Below are the code and all the weights of a small trained network. Each question names an input and a class and asks about switching units off, where a switched-off unit gives its printed mean instead of its output.

import numpy as np


def w(rows, s, z=0):
    codes = np.array(rows[::2]) - 128.0
    scale = np.full(codes.shape[1], s)
    scale[-1] = z or s
    return codes * scale


def norm(h):
    return h / np.sqrt((h * h).mean(-1, keepdims=True) + 1e-5)


def f(y):
    return y / 2 * (1 + np.tanh(0.7978845608 * (y + 0.044715 * y**3)))


def log_softmax(a):
    a = a - a.max(-1, keepdims=True)
    return a - np.log(np.exp(a).sum(-1, keepdims=True))


def net(x, mask):
    res = np.array(x, float).reshape(1, 6) / 4 @ E
    u = 0
    for l in range(2):
        y = f(norm(res) @ A[l][:, :-1].T + A[l][:, -1])
        res = res + np.where(mask[u : u + 14], y, B[l][:, -1]) @ B[l][:, :-1]
        u += 14
    return log_softmax(norm(res)[-1] @ U[:, :-1].T + U[:, -1])


A, B = {}, {}
E = w([
[66,126,159,116,64,142,48,136,83],'x0',
[151,76,100,12,1,80,176,130,72],'x1',
[112,147,122,158,126,160,162,24,167],'x2',
[142,53,167,190,147,111,180,169,236],'x3',
[122,85,142,55,167,83,102,162,187],'x4',
[127,45,146,150,201,77,209,83,117],'x5',
],0.0088)
A[0] = w([
[157,134,108,104,96,125,165,137,79,21],'0.n1',
[110,87,152,80,126,118,106,145,138,37],'0.n2',
[115,112,147,155,159,117,101,93,137,67],'0.n3',
[134,134,126,110,129,99,120,186,85,65],'0.n4',
[137,171,97,112,142,142,127,72,130,38],'0.n5',
[138,75,156,187,144,95,147,193,76,83],'0.n6',
[126,128,124,101,85,118,101,111,92,113],'0.n7',
[127,203,114,197,107,185,147,1,127,133],'0.n8',
[96,113,167,209,194,145,132,60,164,191],'0.n9',
[146,169,71,123,145,111,137,161,150,3],'0.n10',
[96,76,142,67,59,110,137,100,27,125],'0.n11',
[148,74,128,151,86,125,229,111,202,166],'0.n12',
[130,64,156,142,153,112,144,121,182,27],'0.n13',
[100,160,173,170,89,166,45,199,194,91],'0.n14',
],0.014,0.005)
B[0] = w([
[100,101,78,103,107,71,76,126,168,157],'0.n1',
[106,158,139,123,80,158,87,119,124,155],'0.n2',
[71,137,87,108,160,76,157,128,131,148],'0.n3',
[110,147,161,79,121,205,126,105,108,160],'0.n4',
[139,138,176,221,110,117,134,143,129,143],'0.n5',
[168,219,100,186,115,146,131,159,60,184],'0.n6',
[92,94,183,119,82,98,129,76,182,171],'0.n7',
[208,254,152,229,82,192,137,154,46,222],'0.n8',
[42,35,66,144,186,101,226,99,133,252],'0.n9',
[138,155,126,97,119,122,104,207,104,129],'0.n10',
[120,119,85,33,79,174,53,9,169,242],'0.n11',
[46,60,186,52,189,82,171,179,86,248],'0.n12',
[163,99,205,71,148,91,119,166,97,186],'0.n13',
[251,134,115,171,65,59,56,197,145,216],'0.n14',
],0.0099,0.011)
A[1] = w([
[154,37,152,145,151,105,165,142,215,20],'1.n1',
[110,193,72,213,91,139,193,50,95,126],'1.n2',
[118,116,86,48,250,164,167,110,116,61],'1.n3',
[113,22,115,126,190,95,143,125,185,35],'1.n4',
[84,98,57,171,153,131,120,71,153,125],'1.n5',
[154,149,140,230,150,104,129,114,165,209],'1.n6',
[166,116,87,112,60,139,107,86,62,117],'1.n7',
[106,187,156,154,171,200,194,147,59,3],'1.n8',
[35,150,123,112,152,50,141,175,138,64],'1.n9',
[124,175,199,116,174,133,48,122,142,91],'1.n10',
[151,71,74,99,136,112,183,151,201,129],'1.n11',
[173,186,77,196,127,134,74,38,175,56],'1.n12',
[104,122,187,169,243,179,134,93,66,97],'1.n13',
[214,213,150,126,71,147,63,70,78,36],'1.n14',
],0.011,0.004)
B[1] = w([
[134,72,131,96,150,119,123,137,98,178],'1.n1',
[137,175,111,122,57,138,140,208,102,219],'1.n2',
[239,106,141,163,135,107,121,176,157,205],'1.n3',
[145,101,237,100,129,87,77,134,56,216],'1.n4',
[139,160,174,87,155,131,157,142,12,164],'1.n5',
[57,90,122,36,134,154,113,35,127,211],'1.n6',
[143,167,205,106,142,127,66,128,90,218],'1.n7',
[90,197,82,84,121,119,181,80,215,194],'1.n8',
[167,107,119,113,140,113,151,177,113,194],'1.n9',
[160,143,67,151,94,90,145,138,203,146],'1.n10',
[67,95,151,117,148,112,109,124,118,181],'1.n11',
[181,88,140,101,172,72,89,199,134,184],'1.n12',
[115,135,73,107,95,130,217,159,181,210],'1.n13',
[167,153,203,130,128,134,138,201,161,255],'1.n14',
],0.011,0.0076)
U = w([
[150,98,56,196,157,99,56,144,171,78],'0',
[90,178,83,173,134,154,234,127,109,187],'1',
[136,154,85,136,141,156,134,98,201,30],'2',
[106,127,117,158,147,152,110,84,167,1],'3',
[67,116,162,41,103,159,81,5,133,172],'4',
[195,209,165,149,56,147,72,183,126,184],'5',
[105,121,140,156,162,182,118,91,162,24],'6',
[116,31,173,115,192,75,161,178,110,171],'7',
],0.021,0.0068)

Each question gives the input, the list of numbers given to net, and the class t.
The units are the neurons (one row each of A and B). Each row of codes is followed by its name. A weight is (code - 128) times the scale printed after its matrix; where a second scale follows, it is the last column's (A, B and U).
mask holds one flag per neuron, layer by layer. A switched-off neuron (its flag False) gives its mean, the last column of its row in B, instead of its output. The means were averaged over made-up inputs and are rounded, as every weight is.
A unit's drop is (log p(t) with every unit on - log p(t) with that unit switched off) / (log p(t) with every unit on - log p(t) with every unit switched off).
The circuit of an input: a set's keep is (log p(t) with only the set's units on - log p(t) with every unit switched off) / (log p(t) with every unit on - log p(t) with every unit switched off). Starting from the 12 units with the biggest drops (on a tie, the unit counted first), units are removed one at a time, each time the one whose removal leaves the highest keep (on an exact tie, the one counted first), for as long as the keep stays at least 0.8.
units of the circuit, in order: the units of the circuit, biggest drop first
most important unit: the unit with the biggest drop
top k neurons: the k neurons with the biggest drops, biggest first
k most important neurons of layer l: the k neurons of layer l with the biggest drops, biggest first
input [2,4,1,-8,-7,5], class 5: most important neuron of layer 0 -> [0.n8]
input [-6,-7,4,3,-1,-6], class 1: units of the circuit, in order -> [0.n8, 0.n9]
input [-1,2,3,-8,2,3], class 5: top 3 neurons -> [0.n12, 0.n8, 0.n9]
input [7,8,-2,8,2,-6], class 4: 4 most important neurons of layer 0 -> [0.n8, 0.n11, 0.n6, 0.n7]
input [3,-2,8,-6,-5,1], class 5: top 2 neurons -> [0.n8, 0.n12]
input [-8,5,-1,-5,8,-7], class 4: 3 most important neurons of layer 0 -> [0.n8, 0.n14, 0.n6]
input [1,7,7,-8,-3,7], class 5: top 4 neurons -> [0.n8, 0.n9, 1.n14, 0.n12]
input [7,-7,-7,-6,6,5], class 5: top 2 neurons -> [0.n9, 0.n12]
input [-4,-2,-1,-2,-8,1], class 1: top 3 neurons -> [0.n9, 0.n14, 0.n11]
input [8,-4,6,2,4,-3], class 0: top 2 neurons -> [0.n14, 0.n9]
input [-3,6,-6,1,3,-7], class 4: top 2 neurons -> [0.n8, 0.n6]
input [-1,-3,6,8,-3,-7], class 1: top 2 neurons -> [0.n8, 0.n9]
input [7,4,-8,-5,-7,-5], class 4: 2 most important neurons of layer 0 -> [0.n11, 0.n8]
input [5,7,0,2,-4,-7], class 4: units of the circuit, in order -> [0.n11]
input [-6,2,4,-4,3,2], class 1: 3 most important neurons of layer 0 -> [0.n8, 0.n9, 0.n5]
input [8,2,-8,3,1,4], class 5: 3 most important neurons of layer 0 -> [0.n6, 0.n9, 0.n12]
input [4,2,-5,0,8,4], class 4: top 2 neurons -> [0.n8, 0.n14]
input [4,-1,1,3,2,-2], class 0: top 2 neurons -> [0.n14, 0.n8]
input [2,-8,-1,5,-2,-6], class 0: top 2 neurons -> [0.n14, 0.n9]
input [-1,-1,4,-6,-3,6], class 1: 2 most important neurons of layer 0 -> [0.n9, 0.n14]
input [7,8,-8,3,-8,0], class 4: most important unit -> 0.n11
